Below are the code and all the weights of a small trained network. Each question names an input and a target symbol and asks about switching units off, where a switched-off unit gives its printed mean instead of its output.

import numpy as np


def w(rows, s, z=0):
    codes = np.array(rows[::2]) - 128.0
    scale = np.full(codes.shape[1], s)
    scale[-1] = z or s
    return codes * scale


def f(y):
    return np.maximum(y, 0)


def softmax(a):
    e = np.exp(a - a.max(-1, keepdims=True))
    return e / e.sum(-1, keepdims=True)


def log_softmax(a):
    a = a - a.max(-1, keepdims=True)
    return a - np.log(np.exp(a).sum(-1, keepdims=True))


def net(x, mask):
    ids = ['δηθμπψω'.index(c) for c in x.split()]
    T = len(ids)
    res = E[ids] + P[:T]
    q, k, v = (res @ M[0].T for M in (Q, K, V))
    z = softmax(np.where(np.tri(T) > 0, q @ k.T / 4**0.5, -1e9)) @ v
    res = res + np.where(mask[0], z, O[0][:, -1]) @ O[0][:, :-1]
    y = f(res @ A[0][:, :-1].T + A[0][:, -1])
    res = res + np.where(mask[1:13], y, B[0][:, -1]) @ B[0][:, :-1]
    return log_softmax(res[-1] @ U[:, :-1].T + U[:, -1])


Q, K, V, O, A, B = {}, {}, {}, {}, {}, {}
E = w([
[175,149,131,173],'δ',
[122,87,140,82],'η',
[163,138,156,58],'θ',
[251,130,149,221],'μ',
[178,61,100,254],'π',
[124,101,101,223],'ψ',
[118,124,93,138],'ω',
],0.0093)
P = w([
[110,121,142,57],'0',
[128,124,64,115],'1',
[201,147,93,189],'2',
[166,40,154,118],'3',
[115,126,66,121],'4',
[194,175,122,165],'5',
[91,165,206,145],'6',
[104,124,67,129],'7',
[196,181,130,155],'8',
[166,7,201,155],'9',
[101,124,67,130],'10',
[207,189,133,150],'11',
[130,142,201,183],'12',
],0.017)
Q[0] = w([
[71,235,161,148],'h0',
[120,114,249,171],'h0',
[86,152,51,163],'h0',
[108,74,183,182],'h0',
],0.013)
K[0] = w([
[208,3,92,130],'h0',
[126,62,213,126],'h0',
[116,107,54,156],'h0',
[95,77,205,157],'h0',
],0.014)
V[0] = w([
[214,59,202,114],'h0',
[215,206,251,65],'h0',
[1,47,144,116],'h0',
[212,144,68,224],'h0',
],0.0084)
O[0] = w([
[203,59,158,53,253],'h0',
[245,167,173,50,177],'h0',
[46,99,248,203,21],'h0',
[140,93,1,133,237],'h0',
],0.0087,0.0051)
A[0] = w([
[74,118,221,158,93],'n0',
[83,151,127,71,211],'n1',
[120,119,193,149,254],'n2',
[53,240,94,93,124],'n3',
[149,97,84,117,107],'n4',
[167,104,145,164,202],'n5',
[50,108,87,133,30],'n6',
[150,206,85,150,134],'n7',
[119,121,86,184,112],'n8',
[73,160,98,75,126],'n9',
[112,75,101,71,184],'n10',
[9,97,111,65,30],'n11',
],0.015,0.0074)
B[0] = w([
[211,185,201,215,161],'n0',
[118,72,89,110,151],'n1',
[71,173,61,106,195],'n2',
[86,214,194,38,151],'n3',
[152,137,179,136,250],'n4',
[70,130,100,92,249],'n5',
[171,97,225,119,159],'n6',
[100,201,115,141,244],'n7',
[193,140,141,87,196],'n8',
[70,139,168,54,150],'n9',
[104,69,108,205,215],'n10',
[49,81,121,248,144],'n11',
],0.011,0.012)
U = w([
[122,137,64,220,208],'δ',
[169,182,159,52,135],'η',
[50,107,58,10,107],'θ',
[80,158,158,168,110],'μ',
[62,64,71,172,169],'π',
[226,42,174,129,122],'ψ',
[200,135,232,185,2],'ω',
],0.013,0.0078)

Each question gives the input, a string of symbols that net reads in full, and the target symbol t.
The units are the heads (4 rows each of Q, K, V and O) and the neurons (one row each of A and B). Each row of codes is followed by its name. A weight is (code - 128) times the scale printed after its matrix; where a second scale follows, it is the last column's (O, A, B and U).
mask holds one flag per unit, heads first, then neurons. A switched-off unit (its flag False) gives its mean, the last column of its rows in O or B, instead of its output. The means were averaged over made-up inputs and are rounded, as every weight is.
A unit's drop is (log p(t) with every unit on - log p(t) with that unit switched off) / (log p(t) with every unit on - log p(t) with every unit switched off).
The circuit of an input: a set's keep is (log p(t) with only the set's units on - log p(t) with every unit switched off) / (log p(t) with every unit on - log p(t) with every unit switched off). Starting from the 12 units with the biggest drops (on a tie, the unit counted first), units are removed one at a time, each time the one whose removal leaves the highest keep (on an exact tie, the one counted first), for as long as the keep stays at least 0.8.
circuit, biggest first: the units of the circuit, biggest drop first
most important unit: the unit with the biggest drop
top k neurons: the k neurons with the biggest drops, biggest first
drop of u: that unit's drop, to one decimal
input μ μ θ μ μ η δ θ η ω, target θ: circuit, biggest first -> n5, n0
input δ ω δ δ ψ η μ η θ μ μ δ μ, target ψ: circuit, biggest first -> h0
input ω μ μ θ, target μ: top 2 neurons -> n2, n0
input π μ θ δ, target π: top 2 neurons -> n8, n10
input μ μ ψ μ η θ ψ, target ψ: circuit, biggest first -> h0, n7
input μ θ μ μ μ δ θ μ π μ ψ, target ω: top 3 neurons -> n6, n8, n5
input θ μ η θ μ μ η θ π θ δ δ μ, target η: circuit, biggest first -> n2, h0
input θ μ θ μ δ η, target δ: top 3 neurons -> n8, n3, n6
input η ψ ψ ω δ δ δ η η μ δ, target η: circuit, biggest first -> h0, n8, n3, n6
input ψ θ μ ψ μ η μ, target δ: circuit, biggest first -> n2, n0, h0, n4
input μ μ ω μ η θ θ θ μ δ δ δ π, target θ: circuit, biggest first -> n5, n2, h0
input ω μ π ω δ ω η θ ω θ, target ω: top 2 neurons -> n0, n7
input μ ω μ ω μ μ ω η ψ π, target μ: top 4 neurons -> n2, n0, n5, n10
input μ π η δ μ π, target η: top 2 neurons -> n8, n10
input η θ η μ δ μ δ θ δ η, target θ: circuit, biggest first -> n2, n5
input ψ η π μ η μ π θ θ π, target π: top 2 neurons -> n5, n2
input θ η δ π π, target ψ: most important unit -> n6
input δ μ μ μ η π π μ μ η μ ω π, target ω: top 2 neurons -> n0, n7
input θ ω μ μ μ μ θ θ μ η, target η: top 3 neurons -> n2, n0, n5
input ω ψ η μ π ω η θ δ η, target ω: circuit, biggest first -> h0
input θ μ μ ω, target η: top 4 neurons -> n2, n0, n10, n11
input η ψ η ω μ μ η μ θ δ, target ω: top 2 neurons -> n0, n7
input μ θ ω μ δ θ ψ θ δ π, target δ: top 3 neurons -> n0, n2, n4
input π ω δ δ μ θ, target δ: top 2 neurons -> n8, n3
input μ ψ μ η θ μ ψ μ θ μ μ ψ ψ, target ψ: drop of n7 -> 0.2
input θ θ π η, target η: drop of n11 -> 0.2
input ψ δ ω π π θ η, target π: drop of h0 -> 0.4
input ψ π μ μ θ π μ μ η μ μ π, target η: most important unit -> n10
